Below are the code and all the weights of a small trained network. Each question names an input and a class and asks about switching units off, where a switched-off unit gives its printed mean instead of its output.

import numpy as np


def w(rows, s, z=0):
    codes = np.array(rows[::2]) - 128.0
    scale = np.full(codes.shape[1], s)
    scale[-1] = z or s
    return codes * scale


def norm(h):
    return h / np.sqrt((h * h).mean(-1, keepdims=True) + 1e-5)


def f(y):
    return np.maximum(y, 0)


def log_softmax(a):
    a = a - a.max(-1, keepdims=True)
    return a - np.log(np.exp(a).sum(-1, keepdims=True))


def net(x, mask):
    res = np.array(x, float).reshape(1, 6) / 4 @ E
    u = 0
    for l in range(4):
        y = f(norm(res) @ A[l][:, :-1].T + A[l][:, -1])
        res = res + np.where(mask[u : u + 4], y, B[l][:, -1]) @ B[l][:, :-1]
        u += 4
    return log_softmax(norm(res)[-1] @ U[:, :-1].T + U[:, -1])


A, B = {}, {}
E = w([
[2,109,175,125,148,127,116,74],'x0',
[186,85,64,109,240,165,165,89],'x1',
[137,121,145,106,149,127,133,154],'x2',
[132,111,116,121,124,114,133,126],'x3',
[200,101,177,183,153,75,87,47],'x4',
[107,190,162,153,142,121,171,132],'x5',
],0.0083)
A[0] = w([
[219,198,15,166,129,138,131,188,29],'L0N0',
[102,169,93,42,116,210,159,173,101],'L0N1',
[180,183,2,138,243,176,146,108,5],'L0N2',
[91,191,187,162,145,127,38,155,132],'L0N3',
],0.0061,0.0025)
B[0] = w([
[168,170,165,2,96,196,126,80,221],'L0N0',
[135,188,19,169,82,35,153,44,254],'L0N1',
[86,36,191,194,134,105,183,182,237],'L0N2',
[154,82,104,157,186,143,154,113,209],'L0N3',
],0.009,0.0043)
A[1] = w([
[212,154,151,101,157,99,108,123,248],'L1N0',
[191,139,138,129,100,69,166,89,160],'L1N1',
[110,53,126,255,73,148,185,189,232],'L1N2',
[144,156,186,125,44,93,102,143,59],'L1N3',
],0.0084,0.0014)
B[1] = w([
[131,165,130,147,53,207,124,79,230],'L1N0',
[89,95,177,162,66,211,89,128,253],'L1N1',
[210,85,44,21,254,114,114,170,253],'L1N2',
[130,188,142,108,230,116,78,194,227],'L1N3',
],0.0081,0.0042)
A[2] = w([
[45,95,129,100,196,67,133,55,139],'L2N0',
[116,187,130,159,130,95,22,244,107],'L2N1',
[2,91,178,139,118,135,115,93,28],'L2N2',
[155,98,200,145,127,138,93,6,3],'L2N3',
],0.0071,0.0026)
B[2] = w([
[168,133,185,65,63,183,107,78,253],'L2N0',
[185,120,166,69,250,78,154,91,204],'L2N1',
[159,167,135,110,148,166,138,95,191],'L2N2',
[90,154,117,168,122,77,115,173,209],'L2N3',
],0.012,0.006)
A[3] = w([
[140,87,145,131,194,60,126,122,240],'L3N0',
[55,169,2,101,118,118,144,147,97],'L3N1',
[111,129,217,149,144,170,70,97,2],'L3N2',
[137,126,128,247,172,102,60,134,45],'L3N3',
],0.0073,0.001)
B[3] = w([
[143,60,87,172,129,27,254,126,228],'L3N0',
[50,132,153,247,152,92,43,229,221],'L3N1',
[148,134,53,130,62,156,146,201,253],'L3N2',
[104,79,51,231,135,101,119,178,192],'L3N3',
],0.0093,0.0043)
U = w([
[174,159,163,49,106,227,109,73,254],'0',
[169,81,137,71,250,103,162,115,17],'1',
[77,120,103,199,117,88,112,166,61],'2',
],0.013,0.00028)

Each question gives the input, the list of numbers given to net, and the class t.
The units are the neurons (one row each of A and B). Each row of codes is followed by its name. A weight is (code - 128) times the scale printed after its matrix; where a second scale follows, it is the last column's (A, B and U).
mask holds one flag per neuron, layer by layer. A switched-off neuron (its flag False) gives its mean, the last column of its row in B, instead of its output. The means were averaged over made-up inputs and are rounded, as every weight is.
A unit's drop is (log p(t) with every unit on - log p(t) with that unit switched off) / (log p(t) with every unit on - log p(t) with every unit switched off).
The circuit of an input: a set's keep is (log p(t) with only the set's units on - log p(t) with every unit switched off) / (log p(t) with every unit on - log p(t) with every unit switched off). Starting from the 12 units with the biggest drops (on a tie, the unit counted first), units are removed one at a time, each time the one whose removal leaves the highest keep (on an exact tie, the one counted first), for as long as the keep stays at least 0.8.
units of the circuit, in order: the units of the circuit, biggest drop first
top k neurons: the k neurons with the biggest drops, biggest first
top k neurons in layer l: the k neurons of layer l with the biggest drops, biggest first
drop of u: that unit's drop, to one decimal
input [6,5,2,-1,8,-2], class 2: units of the circuit, in order : [L2N3, L1N2]
input [7,4,-7,-1,-4,1], class 0: units of the circuit, in order : [L2N0]
input [-8,5,-5,7,6,-2], class 0: units of the circuit, in order : [L0N0, L1N0]
input [-5,-5,2,-1,8,-6], class 2: top 2 neurons in layer 1 : [L1N0, L1N1]
input [-4,-6,-3,0,6,-7], class 1: units of the circuit, in order : [L1N3, L2N1]
input [-7,-6,-2,-2,3,2], class 0: top 2 neurons : [L0N0, L1N0]
input [-5,2,2,-3,8,1], class 2: top 3 neurons : [L2N3, L2N0, L3N3]
input [2,4,-1,8,-8,-8], class 2: units of the circuit, in order : [L3N1, L0N1]
input [-3,-8,-6,-8,7,-3], class 1: units of the circuit, in order : [L2N1, L1N3]
input [7,7,-3,-5,0,-4], class 0: top 2 neurons : [L2N0, L2N1]
input [5,-6,3,-3,-2,0], class 1: top 2 neurons : [L2N1, L0N0]
input [1,-4,4,-5,3,-1], class 1: top 3 neurons : [L0N0, L1N2, L0N1]
input [-3,-2,8,8,7,-1], class 2: top 2 neurons in layer 2 : [L2N0, L2N3]
input [-4,-7,-3,0,2,-3], class 1: top neuron : [L2N1]
input [4,-3,6,-4,4,-2], class 0: top 3 neurons in layer 0 : [L0N2, L0N3, L0N0]
input [-1,0,-1,1,4,-3], class 2: top 2 neurons in layer 2 : [L2N0, L2N3]
input [-3,5,-8,8,-8,6], class 2: top 2 neurons : [L0N1, L3N1]
input [-7,7,-7,-4,6,8], class 0: top 2 neurons : [L0N0, L1N0]
input [8,0,-7,4,-5,-4], class 0: drop of L2N0 : 0.4
input [-8,1,1,8,-1,0], class 0: units of the circuit, in order : [L0N0]
input [8,7,4,-7,-1,1], class 0: drop of L2N0 : 0.6
